Below is a small trained network, with its code and all its weights. Each question gives an input and a class and asks what happens when units are switched off, that is, made to give their printed mean instead of their output.

import numpy as np


def w(rows, s, z=0):
    codes = np.array(rows[::2]) - 128.0
    scale = np.full(codes.shape[1], s)
    scale[-1] = z or s
    return codes * scale


def f(y):
    return np.maximum(y, 0)


def log_softmax(a):
    a = a - a.max(-1, keepdims=True)
    return a - np.log(np.exp(a).sum(-1, keepdims=True))


def net(x, mask):
    res = np.array(x, float).reshape(1, 2) / 4 @ E
    y = f(res @ A[0][:, :-1].T + A[0][:, -1])
    res = res + np.where(mask, y, B[0][:, -1]) @ B[0][:, :-1]
    return log_softmax(res[-1] @ U[:, :-1].T + U[:, -1])


A, B = {}, {}
E = w([
[3,220,66,209,206,12],'x0',
[128,254,236,105,113,248],'x1',
],0.0088)
A[0] = w([
[191,60,32,85,128,103,50],'neuron 0',
[102,156,192,170,71,151,37],'neuron 1',
[98,107,64,200,184,62,171],'neuron 2',
[163,167,139,193,119,169,16],'neuron 3',
[204,72,130,75,23,175,86],'neuron 4',
[59,127,151,159,169,112,253],'neuron 5',
[136,198,243,95,158,156,36],'neuron 6',
[195,97,125,176,89,2,54],'neuron 7',
[117,141,79,157,193,162,42],'neuron 8',
[200,64,141,35,42,217,158],'neuron 9',
[118,17,86,116,185,70,7],'neuron 10',
[200,73,83,61,68,215,27],'neuron 11',
[250,154,72,106,124,144,1],'neuron 12',
[148,199,171,160,46,178,17],'neuron 13',
[45,225,79,166,226,43,106],'neuron 14',
[167,44,193,97,99,149,255],'neuron 15',
[141,198,185,29,128,105,2],'neuron 16',
[102,114,64,157,192,135,14],'neuron 17',
[135,55,101,59,96,126,159],'neuron 18',
[114,74,58,209,165,121,9],'neuron 19',
[85,35,81,123,148,123,41],'neuron 20',
[51,142,205,8,224,129,6],'neuron 21',
[181,160,91,12,136,187,66],'neuron 22',
],0.0091,0.0041)
B[0] = w([
[32,109,166,73,27,212,179],'neuron 0',
[116,204,121,154,63,199,151],'neuron 1',
[166,166,67,171,132,158,223],'neuron 2',
[64,67,205,82,73,174,141],'neuron 3',
[139,227,85,179,102,135,207],'neuron 4',
[155,191,61,124,188,170,187],'neuron 5',
[62,66,164,46,94,208,181],'neuron 6',
[65,87,130,79,72,177,178],'neuron 7',
[3,198,85,188,110,145,144],'neuron 8',
[105,233,29,183,121,167,237],'neuron 9',
[18,51,164,73,81,199,189],'neuron 10',
[74,182,95,123,8,92,197],'neuron 11',
[21,214,103,255,54,86,148],'neuron 12',
[97,73,182,50,78,190,170],'neuron 13',
[122,203,88,183,115,124,249],'neuron 14',
[168,154,22,172,187,210,207],'neuron 15',
[66,80,225,96,58,132,152],'neuron 16',
[70,149,126,145,68,189,159],'neuron 17',
[130,179,60,179,123,192,175],'neuron 18',
[59,127,187,98,96,211,173],'neuron 19',
[32,170,184,62,75,169,168],'neuron 20',
[96,128,236,35,76,167,145],'neuron 21',
[73,237,77,132,142,87,169],'neuron 22',
],0.0071,0.016)
U = w([
[109,222,75,160,127,109,42],'0',
[76,66,201,22,15,198,76],'1',
[163,155,47,119,190,187,240],'2',
[218,2,160,152,204,101,1],'3',
],0.0074,0.0041)

Each question gives the input, the list of numbers given to net, and the class t.
The units are the neurons (one row each of A and B). Each row of codes is followed by its name. A weight is (code - 128) times the scale printed after its matrix; where a second scale follows, it is the last column's (A, B and U).
mask holds one flag per neuron, in row order. A switched-off neuron (its flag False) gives its mean, the last column of its row in B, instead of its output. The means were averaged over made-up inputs and are rounded, as every weight is.
A unit's drop is (log p(t) with every unit on - log p(t) with that unit switched off) / (log p(t) with every unit on - log p(t) with every unit switched off).
The circuit of an input: a set's keep is (log p(t) with only the set's units on - log p(t) with every unit switched off) / (log p(t) with every unit on - log p(t) with every unit switched off). Starting from the 12 units with the biggest drops (on a tie, the unit counted first), units are removed one at a time, each time the one whose removal leaves the highest keep (on an exact tie, the one counted first), for as long as the keep stays at least 0.8.
circuit, biggest first: the units of the circuit, biggest drop first
unit that matters most: the unit with the biggest drop
top k neurons: the k neurons with the biggest drops, biggest first
drop when u is switched off: that unit's drop, to one decimal
input [2,-1], class 2: circuit, biggest first -> (neuron 11; neuron 4; neuron 12)
input [3,-3], class 2: circuit, biggest first -> (neuron 11; neuron 4)
input [-2,1], class 2: top 2 neurons -> (neuron 14; neuron 12)
input [3,2], class 2: circuit, biggest first -> (neuron 11; neuron 4; neuron 12)
input [5,-6], class 1: circuit, biggest first -> (neuron 10; neuron 9)
input [0,2], class 2: top 3 neurons -> (neuron 10; neuron 0; neuron 11)
input [3,0], class 2: unit that matters most -> neuron 11
input [5,6], class 1: top 2 neurons -> (neuron 9; neuron 6)
input [-6,6], class 0: top 3 neurons -> (neuron 9; neuron 4; neuron 22)
input [-5,-5], class 0: top 2 neurons -> (neuron 9; neuron 4)
input [-1,2], class 2: drop when neuron 10 is switched off -> 0.3
input [-8,6], class 0: drop when neuron 9 is switched off -> 0.6
input [0,1], class 2: drop when neuron 10 is switched off -> 0.2
